Below is a small trained network, with its code and all its weights. Each question gives an input and a target symbol and asks what happens when units are switched off, that is, made to give their printed mean instead of their output.

import numpy as np


def w(rows, s, z=0):
    codes = np.array(rows[::2]) - 128.0
    scale = np.full(codes.shape[1], s)
    scale[-1] = z or s
    return codes * scale


def norm(h):
    return h / np.sqrt((h * h).mean(-1, keepdims=True) + 1e-5)


def f(y):
    return y / 2 * (1 + np.tanh(0.7978845608 * (y + 0.044715 * y**3)))


def softmax(a):
    e = np.exp(a - a.max(-1, keepdims=True))
    return e / e.sum(-1, keepdims=True)


def log_softmax(a):
    a = a - a.max(-1, keepdims=True)
    return a - np.log(np.exp(a).sum(-1, keepdims=True))


def net(x, mask):
    ids = ['βεζθμξπστφ'.index(c) for c in x.split()]
    T = len(ids)
    res = E[ids] + P[:T]
    u = 0
    for l in range(2):
        r = norm(res)
        for j in range(3):
            rows = slice(3 * j, 3 * j + 3)
            q, k, v = (r @ M[l][rows].T for M in (Q, K, V))
            z = softmax(np.where(np.tri(T) > 0, q @ k.T / 3**0.5, -1e9)) @ v
            o = O[l][rows]
            res = res + np.where(mask[u + j], z, o[:, -1]) @ o[:, :-1]
        u += 3
        y = f(norm(res) @ A[l][:, :-1].T + A[l][:, -1])
        res = res + np.where(mask[u : u + 8], y, B[l][:, -1]) @ B[l][:, :-1]
        u += 8
    return log_softmax(norm(res)[-1] @ U[:, :-1].T + U[:, -1])


Q, K, V, O, A, B = {}, {}, {}, {}, {}, {}
E = w([
[127,192,112,57,116],'β',
[141,143,37,142,111],'ε',
[122,189,53,34,121],'ζ',
[37,152,131,116,2],'θ',
[186,70,206,103,136],'μ',
[61,155,174,143,67],'ξ',
[112,99,60,194,132],'π',
[117,239,102,78,161],'σ',
[166,135,131,181,131],'τ',
[131,67,93,102,121],'φ',
],0.021)
P = w([
[98,152,100,164,9],'0',
[103,141,49,178,34],'1',
[122,120,109,167,70],'2',
[138,117,97,140,92],'3',
[143,97,87,154,118],'4',
[165,83,78,136,137],'5',
[173,82,73,133,168],'6',
[160,94,93,116,202],'7',
[152,99,101,106,221],'8',
[159,91,82,97,255],'9',
],0.012)
Q[0] = w([
[111,121,151,126,77],'0.h0',
[130,74,107,197,145],'0.h0',
[50,159,154,27,133],'0.h0',
[114,90,93,38,157],'0.h1',
[252,96,76,175,166],'0.h1',
[148,104,140,207,73],'0.h1',
[52,243,181,28,124],'0.h2',
[102,148,172,137,149],'0.h2',
[35,207,125,99,129],'0.h2',
],0.041)
K[0] = w([
[100,122,122,130,33],'0.h0',
[145,67,112,120,221],'0.h0',
[48,210,173,184,54],'0.h0',
[99,99,117,67,187],'0.h1',
[194,92,92,210,253],'0.h1',
[160,95,130,189,64],'0.h1',
[238,166,151,204,15],'0.h2',
[116,133,167,156,90],'0.h2',
[166,221,130,201,84],'0.h2',
],0.033)
V[0] = w([
[188,193,63,123,165],'0.h0',
[172,161,242,147,182],'0.h0',
[144,67,167,49,136],'0.h0',
[29,53,123,184,160],'0.h1',
[113,126,74,1,153],'0.h1',
[56,80,150,70,96],'0.h1',
[80,63,113,91,115],'0.h2',
[145,186,147,170,186],'0.h2',
[150,175,169,133,130],'0.h2',
],0.041)
O[0] = w([
[176,151,126,183,228,122],'0.h0',
[200,76,228,158,67,48],'0.h0',
[70,139,201,53,102,32],'0.h0',
[57,18,133,188,174,116],'0.h1',
[41,255,88,100,157,3],'0.h1',
[18,135,202,136,91,17],'0.h1',
[108,75,126,69,186,105],'0.h2',
[118,185,97,211,105,97],'0.h2',
[129,123,104,159,74,97],'0.h2',
],0.029,0.026)
A[0] = w([
[44,127,123,236,122,151],'0.n0',
[34,149,132,125,176,56],'0.n1',
[86,158,162,102,23,120],'0.n2',
[114,130,184,221,221,51],'0.n3',
[102,47,208,148,95,99],'0.n4',
[58,137,202,219,168,3],'0.n5',
[185,132,251,56,66,171],'0.n6',
[85,124,214,121,247,24],'0.n7',
],0.027,0.0031)
B[0] = w([
[47,134,187,148,16,243],'0.n0',
[185,33,152,107,99,192],'0.n1',
[69,78,67,97,78,244],'0.n2',
[90,96,70,149,95,183],'0.n3',
[155,213,26,85,122,254],'0.n4',
[127,127,102,72,62,159],'0.n5',
[98,153,254,236,22,223],'0.n6',
[167,36,102,30,161,157],'0.n7',
],0.035,0.0088)
Q[1] = w([
[153,150,133,150,250],'1.h0',
[127,74,77,126,151],'1.h0',
[119,146,154,1,44],'1.h0',
[105,61,122,48,101],'1.h1',
[146,162,152,116,134],'1.h1',
[115,41,169,166,104],'1.h1',
[132,116,113,134,148],'1.h2',
[81,128,150,169,147],'1.h2',
[154,175,165,91,101],'1.h2',
],0.046)
K[1] = w([
[108,90,11,93,226],'1.h0',
[65,148,152,180,136],'1.h0',
[130,157,254,34,132],'1.h0',
[121,105,201,94,210],'1.h1',
[91,134,109,93,92],'1.h1',
[153,98,103,146,207],'1.h1',
[115,113,106,153,144],'1.h2',
[129,145,52,130,92],'1.h2',
[106,100,154,145,116],'1.h2',
],0.038)
V[1] = w([
[160,107,246,120,157],'1.h0',
[155,140,209,121,139],'1.h0',
[105,101,165,221,141],'1.h0',
[81,136,100,133,24],'1.h1',
[221,143,110,170,85],'1.h1',
[142,168,106,116,107],'1.h1',
[108,56,201,140,49],'1.h2',
[144,97,71,176,58],'1.h2',
[4,122,89,124,125],'1.h2',
],0.029)
O[1] = w([
[111,76,98,144,222,10],'1.h0',
[102,78,106,159,199,24],'1.h0',
[99,165,90,146,150,121],'1.h0',
[157,242,105,154,217,86],'1.h1',
[141,153,110,212,87,242],'1.h1',
[135,158,149,125,117,130],'1.h1',
[120,133,3,145,233,94],'1.h2',
[150,171,74,132,101,249],'1.h2',
[129,132,121,22,168,1],'1.h2',
],0.024,0.014)
A[1] = w([
[115,168,210,142,74,135],'1.n0',
[87,32,102,127,120,206],'1.n1',
[127,157,92,159,79,160],'1.n2',
[122,147,161,114,117,89],'1.n3',
[254,96,189,200,138,71],'1.n4',
[61,130,143,109,126,3],'1.n5',
[92,177,157,93,121,92],'1.n6',
[62,128,130,89,123,42],'1.n7',
],0.048,0.005)
B[1] = w([
[186,194,173,117,175,154],'1.n0',
[61,157,152,174,164,181],'1.n1',
[68,98,152,99,108,181],'1.n2',
[148,125,118,113,145,132],'1.n3',
[193,1,54,169,107,253],'1.n4',
[139,97,202,118,85,141],'1.n5',
[187,123,82,152,163,145],'1.n6',
[175,70,154,146,125,148],'1.n7',
],0.068,0.048)
U = w([
[177,170,183,143,189,178],'β',
[155,168,179,128,123,184],'ε',
[160,127,141,97,143,40],'ζ',
[92,41,136,6,213,138],'θ',
[28,117,102,242,235,111],'μ',
[69,95,16,1,27,2],'ξ',
[106,131,106,112,130,72],'π',
[165,160,136,156,111,37],'σ',
[62,204,87,208,45,182],'τ',
[211,21,59,193,114,197],'φ',
],0.0068,0.0025)

Each question gives the input, a string of symbols that net reads in full, and the target symbol t.
The units are the heads (3 rows each of Q, K, V and O) and the neurons (one row each of A and B). Each row of codes is followed by its name. A weight is (code - 128) times the scale printed after its matrix; where a second scale follows, it is the last column's (O, A, B and U).
mask holds one flag per unit, layer by layer, with each layer's heads first. A switched-off unit (its flag False) gives its mean, the last column of its rows in O or B, instead of its output. The means were averaged over made-up inputs and are rounded, as every weight is.
A unit's drop is (log p(t) with every unit on - log p(t) with that unit switched off) / (log p(t) with every unit on - log p(t) with every unit switched off).
The circuit of an input: a set's keep is (log p(t) with only the set's units on - log p(t) with every unit switched off) / (log p(t) with every unit on - log p(t) with every unit switched off). Starting from the 12 units with the biggest drops (on a tie, the unit counted first), units are removed one at a time, each time the one whose removal leaves the highest keep (on an exact tie, the one counted first), for as long as the keep stays at least 0.8.
units of the circuit, in order: the units of the circuit, biggest drop first
k most important neurons: the k neurons with the biggest drops, biggest first
top k neurons in layer l: the k neurons of layer l with the biggest drops, biggest first
heads that matter: for each layer, one digit per head in row order, 1 if its drop is at least 0.15 and else 0, layers parted by /
drop of u: that unit's drop, to one decimal
input ε τ τ ξ φ τ ε, target θ: heads that matter => 101 / 000
input τ ξ φ β φ μ, target θ: units of the circuit, in order => 0.h2; 1.n4; 0.h1
input ε μ φ, target θ: heads that matter => 001 / 000
input τ τ π π τ μ φ μ, target θ: units of the circuit, in order => 0.h2; 0.h1; 1.n4
input τ τ ξ ε π, target μ: units of the circuit, in order => 0.h1; 1.n4; 0.h0
input ξ μ ε, target β: most important neuron => 0.n6
input τ ξ π τ ζ τ τ ξ σ, target τ: 2 most important neurons => 1.n4; 0.n4
input ξ ε β, target ξ: units of the circuit, in order => 0.h1; 0.h0
input σ π ξ ξ τ π σ ξ ε, target τ: units of the circuit, in order => 1.n4; 0.h1
input ξ σ ξ ε, target τ: heads that matter => 101 / 000
input ξ π ξ, target ξ: units of the circuit, in order => 0.n4; 0.h1; 1.n4; 1.h2
input ε τ μ τ τ τ ξ φ π, target θ: 2 most important neurons => 1.n4; 0.n7
input τ σ ε φ ξ ε, target θ: heads that matter => 001 / 000
input ξ τ τ ξ ζ, target τ: units of the circuit, in order => 0.h1
input ξ ε θ ξ σ τ τ π σ π, target τ: 2 most important neurons => 1.n4; 0.n0
input μ ξ τ π π μ, target μ: heads that matter => 010 / 101
input τ ξ θ, target τ: heads that matter => 000 / 000
input τ τ τ τ σ, target τ: heads that matter => 010 / 000
input ξ μ ξ ε, target β: top 2 neurons in layer 0 => 0.n6; 0.n4
input τ ξ τ τ μ τ μ π ε, target μ: 3 most important neurons => 1.n1; 1.n4; 0.n4
input β τ ξ φ τ τ π π β ε, target μ: most important neuron => 0.n3
input θ ε τ μ β τ τ φ ξ τ, target θ: heads that matter => 101 / 000
input μ ξ μ ξ ξ, target μ: 2 most important neurons => 1.n4; 1.n1
input μ β π, target μ: drop of 1.n2 => 0.0
input μ τ ξ ξ μ φ θ π, target θ: drop of 1.n4 => 0.1
input τ φ τ, target θ: drop of 0.h0 => 0.6
input τ μ ε σ π σ ε τ σ ζ, target τ: drop of 0.h1 => 0.8
